Questions about the matrix below.
1) Report the entry just right of the smallest entry.
2) Report the largest entry.
3) Report the entry just right of 6.2.
((-2.7, 0.7, -37.2, 10.2), (8.4, 17.1, 19.4, 29.0), (-5.6, 33.0, 0.9, 8.2), (-1.8, -7.9, -24.8, -17.8), (1.5, -4.3, 10.7, -32.9), (-15.4, -8.3, -6.9, 12.1), (5.0, -2.0, -31.1, -16.8), (7.3, 6.2, 19.6, 11.2), (2.0, 19.2, -9.8, -7.5), (54.9, 20.8, -13.4, 14.4))
1) 10.2
2) 54.9
3) 19.6

m =
[[47.4 -2.6  1.9 -4.7 -1.1  1.6 48.1]
 [57.4  3.9 48.2 -1.5 -3.3  2.6 51.3]
 [55.5 -1.2 51.7  0.5  0.2  0.5 50.4]
 [52.8 50.7  2.1 52.0 52.5 -0.6 -1.4]
 [ 1.3  1.7  2.6 47.9 51.5 48.2 -1.2]
 [ 0.2 44.3  4.8 50.8 51.8 51.4 -1.6]
 [50.3  1.0 52.0  1.0 -0.7 -1.1 53.5]
 [-2.1 51.3  1.8 52.3 51.4 50.3  4.8]
 [46.6 54.0 47.9  2.0 -0.2  0.8 51.3]
 [-1.3 48.4 52.0 -2.7 47.3 50.9  4.2]
 [ 1.5 -1.6  2.8  3.0 -2.1 -2.4  2.5]
 [-2.1 -0.6 -2.6  0.4 45.3 -0.6  0.6]]
Counting starts at 0.
Give the entry in row 0 and column 2.
A: 1.9
Give the entry in row 2 and column 0.
A: 55.5
Give the entry at row 0, column 1.
A: -2.6
The entry just right of -2.7 is 47.3
Give the entry at row 0, column 0.
A: 47.4
The bottom entry of the column that holds the largest entry: -2.1
The entry directly below 2.1: 2.6
Give the entry in the top-right corner.
A: 48.1
The entry directly below the smallest entry is -1.5
Give the entry just right of 1.9.
A: -4.7
Give the entry at row 2, column 1.
A: -1.2
Give the entry at row 1, column 0.
A: 57.4
The bottom-right entry is 0.6
The entry directly below -1.3 is 1.5
The entry directly below 50.7 -> 1.7
Give the entry directly above 1.5.
A: -1.3
The entry just right of the largest entry is 3.9
The entry directly below 1.7 is 44.3
Give the entry at row 2, column 2.
A: 51.7
Give the entry directly below -1.4.
A: -1.2

[[-0.16 -0.16 -0.05  0.17 -0.14 -0.18]
 [ 0.23 -0.12 -0.18 -0.05  0.22  0.24]
 [-0.17  0.13  0.14 -0.10 -0.18 -0.17]
 [ 0.19 -0.10 -0.18 -0.15 -0.16  0.11]
 [-0.12  0.24  0.10 -0.16 -0.09  0.23]
 [-0.17 -0.17 -0.07  0.12 -0.16 -0.18]
 [ 0.23 -0.12 -0.17 -0.08  0.20  0.24]
 [-0.17 -0.15 -0.06  0.08 -0.17 -0.18]
 [ 0.21 -0.17  0.19  0.24  0.22  0.01]
 [-0.17 -0.03 -0.06 -0.06 -0.17 -0.17]
 [ 0.19 -0.17  0.21  0.23  0.22  0.00]
 [ 0.23 -0.10 -0.18 -0.14  0.09  0.23]
 [ 0.16 -0.09 -0.17 -0.17 -0.17  0.14]]
Report the entry in the bottom-right corner.
Answer: 0.14
Report the third-last entry, reading row by row.
Answer: -0.17
Report the first entry, reading row by row.
Answer: -0.16
The top-right entry is -0.18
Report the third entry on the main diagonal.
Answer: 0.14
Report the 2nd entry, reading row by row.
Answer: -0.16
Report the third entry, reading row by row.
Answer: -0.05
Report the bottom-left entry.
Answer: 0.16
The 4th-last entry, reading row by row is -0.17
Report the entry directly above -0.03.
Answer: -0.17
Report the second entry on the main diagonal.
Answer: -0.12
Report the 5th-last entry, reading row by row.
Answer: -0.09
Report the 2nd entry on the diagonal from the top-right corner.
Answer: 0.22

Read these off the grid that follows. Counting starts at 0.
1) Report the entry just right of 60.578.
2) Report the entry in row 2 and column 0.
3) Report the entry directly below -211.785.
4) Report the entry in the top-left corner.
5) Report the entry directly above -169.547.
6) Report the entry just right of -16.056.
7) Report the entry in the bottom-right corner.
8) Report the entry just right of -166.258.
[[  56.977  -80.838   60.578   73.501 -161.903]
 [-144.954  121.496  117.914   78.571   91.809]
 [  89.772  102.350  171.985  -16.056 -211.785]
 [ -22.644 -103.374  -66.166  114.551   29.942]
 [-169.547 -166.258 -165.157  186.341  -10.109]]
1) 73.501
2) 89.772
3) 29.942
4) 56.977
5) -22.644
6) -211.785
7) -10.109
8) -165.157
